Each row of numbers stands for one thing and depends on some of the facts below. Use the named rows to name the rest.

How the things are related:
vanam | κ droban
larom | κ todrofla,lotros | ρ truvos
stefluza | κ lotros | ρ gipli
daskon | κ rovuskon | ρ fluril
flires | κ feflar | ρ beskosal
skotribrim | κ drebo | ρ postes
melor | κ graski | ρ brastatos
zesto | κ lizus
bisko | κ tribres,rivubal,britra
klina | ρ skigru
suflil | κ zupos | ρ stigrulon
nilik | κ gubru | ρ vebar
benal | κ pegan,brodril | ρ kliplor
pogrus | κ rovuskon,gipli | ρ dribir
tamon | κ brodril | ρ tretri
skuflam | κ flitrun
finum | κ voklis | ρ stigrulon
binik | κ gifon
dabro | κ gezen | ρ roskoflem
dreklabro | κ tamon | ρ zufla
bimer | κ nipo,droban | ρ rebir
rovuskon | ρ roskoflem
pludresi | κ nabur,nipo | ρ vebar
vubras | ρ gubru
trino | κ benal,flitrun | ρ geden
bogrestul | κ tretri | ρ figo
dostos | κ vustuk
draskil | κ vegral,ruste | ρ gubru
gifon | ρ skobros
zabruves | κ kolugrar,pegan | ρ kugram
druklola | ρ kugram
stuklogrer | κ drebo | ρ bragros
lotros | ρ vuko
bidu | κ skugre,sistor | ρ bragros
plagran | κ drotis
skesto | κ kolugrar | ρ vuko
postes | κ figo
gudril | κ zupos | ρ skadral
truvos | κ droban,zufla
skolakom | ρ vuko
gedriklor | κ britra
sistor | κ voklis,plagran | ρ geden
gratrul | κ stidram
minen | κ kliplor,britra | ρ bragros
stidram | ρ ruste
fleri | κ truvos,dabro
flutrekem | κ vuster,dokla | ρ gedriklor
grigro | κ meklo | ρ badrun
fatrak | κ potre,votik
bragros | κ gudril,plafla
mutom | κ zuba | ρ zinu
rufil | κ pogrus,skolakom | ρ vume
stedamom | κ vebar | ρ tretri
brodril | ρ fimes
tristi | ρ badrun
gopluk | ρ zufem
rivubal | κ plagran | ρ vume
fetru | κ gedriklor,bogrestul | ρ vanam
pleklo | κ brastatos,stidram,britra | ρ kugram
flezi | ρ zinu
kugi | ρ brastatos
nabus | ρ dribir
vebar | κ skesto
stegal | ρ fatrak
drebo | κ rebir | ρ stadril
tribres | ρ gipli
grivun | ρ figo
droban | κ fatrak
fimes | κ benal
flotrel | κ stivik,nabus | ρ tretri
rarul | κ vustuk,plogor | ρ fatrak
katol | κ skoter | ρ bragros
brasen | ρ gezen
vinan | κ fifan,brasen,lotros,zufla | ρ nukos
meklo | ρ gedriklor
dokla | κ tamon | ρ tukurin
zeska | ρ gipli
rituk | ρ ruste
fifan | κ drotis,plogor,plagran | ρ geden
skolur | κ flitrun | ρ kliplor
stivik | κ draber,beskosal | ρ ruste
gunos | ρ zuba
dunudru | κ grivun | ρ zinu
todrofla | κ fifan,dabro,stadril | ρ pludak
pegan | κ brodril | ρ skigru
stefu | ρ nukos
draber | κ kolugrar,dokla,skoter | ρ skigru
lizus | κ graski,katol | ρ skigru
dastus | κ gedriklor | ρ dostos
miklin | ρ fimes
brinur | κ dokla | ρ kugram
regel | ρ zuba
flitrun | ρ beskosal
graski | κ regel | ρ stadril
nabur | κ zupos | ρ gubru
pige | ρ pludak
vubris | κ gopluk,dastus | ρ stigrulon
gruskas | κ figo,nilik | ρ fluril
flasu | κ tamon,stefu | ρ vanam
drotis | ρ zesto
zeskam | κ plurebral,tretri | ρ badrun
stadril | κ fifan,beskosal
plafla | ρ zuba
roskoflem | κ voful,vuster
vegral | κ skuflam
zinu | κ grivun,vegral,graski
plogor | κ draber | ρ geden
vuster | ρ skobros
kugram | κ drotis
zapes | κ brodril | ρ nukos
voful | κ figo,rituk,dastus | ρ zufla
brastatos | κ flitrun
feflar | ρ zufem
vume | κ natresti,vustuk
skugre | κ beskosal | ρ skigru
badrun | κ zapes,gipli
votik | κ tamon | ρ zesto
skadral | κ dastus
mipu | κ tamon | ρ dostos
voklis | κ stivik,pegan,zupos
vuko | κ gruskas
ritrepus | κ gopluk,plogor,kerur,gubru | ρ fleri
plurebral | κ regel,rituk | ρ roskoflem
kolugrar | κ tamon,benal,skoter | ρ potre
pludak | κ zapes
brikibi | κ rarul | ρ beskosal
fladrur | ρ plagran
vustuk | ρ roskoflem
fluril | κ pige
zuba | κ kugi,kugram,zabruves
kerur | ρ gedriklor
zupos | κ benal | ρ brastatos
nipo | κ gopluk | ρ pludak
brugul | κ droban | ρ postes
movul | κ stigrulon | ρ skobros
beskosal | κ grivun
skigru | κ bidu,benal
melol | ρ postes
britra | ρ tretri
natresti | ρ vuko
zufem | κ minen,votik

Known rows:
[ 13  -1  18  11   3   2  14   5  -1   6  -3  -1   6   0   1  30   7  -2
  10 -19  -4   1  -5  -3  10 -17   5   2  -4 -12   1   4   6   8  -6 -11
  -7  19  19 -36   6] -> dokla
[ 15   3   2 -26  -8 -18  15 -31   0   7  -5  -8  12   9  37  14 -27   1
 -41  11   6  13   2 -16   9  58   0   0  24  34 -15   4 -36 -24  -6 -24
  13  -8  -4  20   2] -> minen
[ -4  -5 -11 -20  12   2 -16   9  10   2   3   6  -8   2  -4 -11 -13   0
  21   0   0   5   2  10   0  -1  -6   6  -1  14   2   3   2   4   2  13
   0  -8 -11  38   4] -> binik
[ -2  12   2  38  24  13  14   3   4   2  -1  10   0 -13  15 -14  27 -16
 -63 -27  -9 -39 -16 -10 -26  13   3  13  11 -26   5   2  -8 -12 -17  -3
   5 -33  -3 -32 -15] -> sistor
[  3  21  74  49   0   3 -41 -17 -23 -26   2  -1   1  -3  16   3  -5  15
  13  16  -5  28  15  -8 -25  -1  -5   5  -2 -29   6  18   7   7   4   7
 -14   0  11  34   8] -> lizus
[  6  15   6  -9 -14  -3  12  -5 -10 -12  -5  10 -16  17 -22 -12 -22   0
  41  -9 -12   4  13  -1  17 -31   0  -7 -20  18  -6   7 -33  15 -19  22
  -5 -16  -7  42  14] -> roskoflem
[ -7   3 -16   4  -7   3  -6  -7  -4   0   2  -4   0  -5   3  -3  -4  -2
 -12   6   1 -11  -4  -5   2  10   2 -11   1   3   2  -5   7  -3   8   9
   3   3  -2  -5   2] -> flezi
[ -2   5 -23   6  -2   7  -4  -3  -9  -2   7  -3   3  -2   5   7   1   2
  -5   8   5 -16  -7  -9   7   4   0 -12  -3   6   2  -9  17  -7  11   3
  10   6   1 -16   3] -> gifon
[ -1  -4 -42  -9  24  19 -25  -8   9   7 -15 -11   0  -1   1   8 -10 -13
  20  18   5  -9   2  34  22 -17   8 -13  -2   5  11   3  48 -26  35   0
  10  19  -1 -41  11] -> skolakom
[ -6   3 -10   4  -4   1  -3  -7  -5  -2   4  -4   2  -2   1  -2  -2   1
  -6   7   1  -7  -2 -10   5   6   3  -9  -1   5   1  -2  10   2   5   9
   3   3  -2  -3  -1] -> vubras
[ 15  -2   4  -4   5  11   7  37  -8   5   3   7   6  11   4  28  16   6
  32 -11  -6  14   5   2   5 -31  -6  20  -8 -19  -1  -1  21   5  -3 -28
  -5   3   9  -4   2] -> skoter
[  4  -7  22 -27  11  -2   5  -4  25  11  -7   9  -6  -3  -2  -1 -10  -3
   1  -9   6  21   3  23   1  -8  -4   7   3  17   0  22 -36   9 -14   5
  -2 -13   4  35   2] -> zufem
[  1  11 -17  57  12  16  32   7   7   4   6   6   4  -1  23 -17  31  -3
 -56 -22   3 -48 -16  -5 -29  12   6  12   6 -25   9  -2  -8 -13 -15  -6
   8 -27 -11 -19 -15] -> fifan
[ -2   1  44  20   2  12 -30 -20  -6 -23   5  -6  -1  -8  28  -3  -3  14
  42  21   3   9   1  -8 -30  22   0  -6  -4 -14  15  13   1  -5   9  -6
   0   8   9  26   3] -> klina
[  1   6 -13  -3 -15 -10  23 -35   1  -5 -14  -5   2   1  -6 -19 -26   2
 -19 -16  -4   5   8  -2  -3  17   1 -19  -4  12   3   7 -26  -7  -8  -1
  -8 -14  -1  20   4] -> vubris
[  3   9 -43 -10 -26  11  23  19 -17  -1   0   8   9  19  12  10 -14  20
  17 -13  -2  26  20  -7   4 -20 -12  -8 -27  12   3  -3  19  -7  -1 -30
  -1 -12   5  40  10] -> figo
[ 14  -4  13  13  28   5  -1  -7  20  10 -29  -8   2   1 -13  18  -4 -12
   7  -2  -6   0  11  37  17 -39  12   8   1 -29   5  16  27 -14  11  -2
  -7   7   8 -62   6] -> skesto
[  7  -2 -40  13  11  13   2  -8   8   2 -19 -16   4  10  -7  -1  -9  -3
  18  11  -3 -23  11  27  11 -11  12 -12  -8 -16  11  -4  49 -29  26 -14
   4   6 -10 -35   6] -> natresti
[ -2 -12  -3 -27  -1 -10  15  -8  23   1  -8   6  -6   0  -7 -31  -8  -2
 -11  11  -2  28   8  19  -8   6 -11   7   5  19   0  15 -39 -10 -16 -21
   8 -31 -11  44  -9] -> bisko
[  4   8   0  11   8   0 -11  34  -9  -4   9  10   0   8  -2   2  20   8
   1  17  -8  16  12  10  -1 -24  -8  23   0 -16  -8 -12  24   2  -3  -4
  -1 -10 -10   7  -9] -> beskosal

Name these rows:
No name comes twice in this set of rows, the named rows included.
[  0   3  66  47   6   2 -36  -9 -12 -28   9  -7   0  -5  18  -5  18  12
  12  35  -4  23  12  -2 -27   7  -3   8   6 -38  11   9   8  -7   6 -15
  -2  -2   6  13  -8]	skugre
[ -3   8 -19 -14 -10   2   3   1  -2  -2  -6   8  -2   9  -5 -13 -27   8
  11 -17  -8  15  15  -2   2   3  -9  -7 -13  14  -1   5  -3   6  -3   5
 -11 -19  -7  47   7]	postes
[ -4  15  -9   7 -13  -5  -4 -15 -14  -4  -3   1   2   2   2  -2  -9   6
 -30   3   0  15   8 -10   7  -5  -6 -17  -5  15  -3   2   2  -1   7   7
   3  -7   3   7   8]	bogrestul
[  8   7  22  24  11  -7   2   6  -8  -4  -3  -1   3  -2 -10   3  13  -1
 -10   0  -9  -5   2  -4   1 -10   4  14   6 -30  -6  -3   7   2  -2  -4
 -10   3   1 -33  -8]	stivik
[  3  23 -23  20 -23   0   4  -1 -31  -4   2   2  12  13   6  13  -7  18
 -35   1  -2  16  13 -19  16 -21  -8 -18 -16   8  -3  -3  25  -7   7  -9
   0 -15  13  -3  12]	rituk
[-17  16 -20 -26 -57  -5   6  16 -13   8  12  16   7  -3  -2   4   8  18
   0   3   3  40  11  28   9 -16 -15 -10 -22   3  -4 -24  27   1  11 -13
  -5 -13  12  34   3]	tretri
[ 12   9 -12  31 -13   0  31   0 -11 -16  19  -4 -10  14  -4  -2  17   6
  23  33   6 -55 -10  -6  13 -35  18 -13 -14  14  -6 -13 -19   7 -17  30
  14  16  -9 -15   1]	dabro
[ -5  25  14  27  -6 -12 -25  -9 -16  -7   0   5  -3  -2 -11  -3 -12   3
 -43   3  -7  11  12  -8   6  -8  -5 -10   0  -5 -10   2  10  14  10  31
 -12 -13  -1   5   6]	melor
[  3  20  -1  30  -8  -3  -8  20 -29  -5  12   4   5   3   3   9  27   9
 -33  28  -2   5   6 -10  11 -23  -2   2   1 -17  -8 -16  35  -9  13  -7
   8  -6   1 -35  -6]	grivun
[-12  15  29   9  22  10 -20 -15  -1   3  -8  18  -6 -22   9  -8  24 -29
 -71 -29 -10 -11 -19  -5 -13  12  -4   3  16 -11  -1  19 -22  -8  -8   9
  12 -32   8 -30  -2]	trino
[  8  -1  19 -38  21 -10 -18   3   4   3  -4   3  -4   6  12   8 -31 -12
  15  -8  -9   5  -1   0   2  44  -2  29  22   3 -13  -1 -17  -2  -6  -5
  -2  -2 -18  37   1]	bragros
[ -4 -50  19   5  34 -16  -7  16   5   3  -7 -12   6  -7 -51   3   4  -7
  -7 -20  -6  24  -4 -52  -7  -3  -1   1  13  -2   4  14 -10  31  -6  -8
  -9  25  18 -47 -20]	zabruves
[  4  -5 -16   3   9   6  12  29  13  11  14   3  -1  11  13  -4  11  10
  15  19   9 -12  -1  13  -4 -15  -1  11  -4   8   4  -4   9   1   0   6
   6   1 -10  28  -3]	gezen
[-11  10  20   4   1 -14 -30 -15  -5  -5  -2   3  -9 -13 -10 -11   1 -10
 -40  15  -5  12   2  -3   4  11  -3  -3  11   0  -8   0 -10   2   8  23
   5 -11  -7  -8  -1]	draskil
[  7   0 -13  30  -3  -2  21   8  11   6  13  -8   3   3  17  -4  13  12
  -9  22  16 -24  -4   7  -5   0  10  -1   1   2   4  -8   8  -5   1  11
   4  12  -7 -17  -8]	brasen

The same things again, as new rows of numbers:
Known rows:
[  0 -35   0  33  -1 -19 -18 -36  -2  30  29  12 -17] -> droban
[ -1 -24 -17  20  13 -22  -3 -61 -12  21  23  -6  20] -> kliplor
[  0  -5   3   2 -28 -12  24 -27   2 -21  40  18  26] -> dostos
[ 12 -33 -31   2  12 -16  -6 -40  -8  12  32 -30  34] -> brastatos
[  0  11   2 -17  -6  13 -10  41   8 -13 -20   3  -4] -> zeska
[  5  -7 -17  14   4 -15  13 -66 -31   0  29 -11  40] -> bisko
[  1   9   0 -15  -5  12  -8  42   9  -9 -16   1  -5] -> vubras
[ -8 -16   3  28 -19 -17  23 -49   7   6  16  28   1] -> gubru
[  8 -10 -20   8   4 -15  13 -36 -16 -14 -25 -16   3] -> tretri
[ -6   0   9   6  15   7  13  11   5  28   0   1 -11] -> dreklabro
[ 16 -27 -22  -5 -18  -4 -18  12   4  -4  18  -3  23] -> binik
[ -5  33   8  -8  -1   6  17 -30 -15  -2  21  12 -41] -> fifan
[ 16 -23 -27   6 -10  -9   1 -22  -5   2  13 -14  23] -> zesto
[ 14 -27 -17  -3 -19  -6 -18   8   8  -2  19  -3  13] -> nukos
[ -1  24  -4 -11  10  10  14 -15 -11  12  25  -2 -31] -> sistor
[  0   7   0 -20  -9   9 -17  50  19 -15 -19   4 -10] -> pige
[-10 -35 -46 -13   6   7 -14  28  20  32  -5  21   3] -> rovuskon
[  1  33  14  -6  -5   5  -5   2 -27 -38   2   7 -10] -> larom
[  5  12   1 -19  -7  14 -11  48   8 -14 -16   1   6] -> grigro
[  8 -17  -7   8  -6 -14   6 -40 -11  -7  51  -4  11] -> zuba

Rows to name:
No name comes twice in this set of rows, the named rows included.
[ 14 -26 -33  -6 -16   0 -10  -5   7  32  34  -2  -9]	geden
[ 11 -11  -5  18 -11 -11 -13 -31 -29  -1  33   4  -1]	fleri
[-11  -7  13  13  19   0   6   4   6  33  -5   4 -22]	votik
[-15  21  18  18   7   8  19 -10 -16  22 -19  20  -9]	bimer
[ -2  34  16  -1  -3   9   7  -2 -34 -28   1  11 -11]	vinan
[  0  -6 -12 -13  23  -4 -12   0   9  -4  -3 -22   1]	flitrun
[ 24 -14 -38  -6  -4  -6  -4 -29 -19 -16  11 -35  43]	zinu
[ -9  -4   9   7  10   2   8   9  13  20  -1   8 -24]	dokla
[ -7  30  16  -4   2  -4   9 -20 -18 -28   0   3  -4]	rivubal
[-16  32  12  13  11   9  36 -29 -20   9 -35  13   9]	vubris
[ -9  25  21  -3  -2  -8  -3 -17  -4 -34   8  13 -28]	drotis

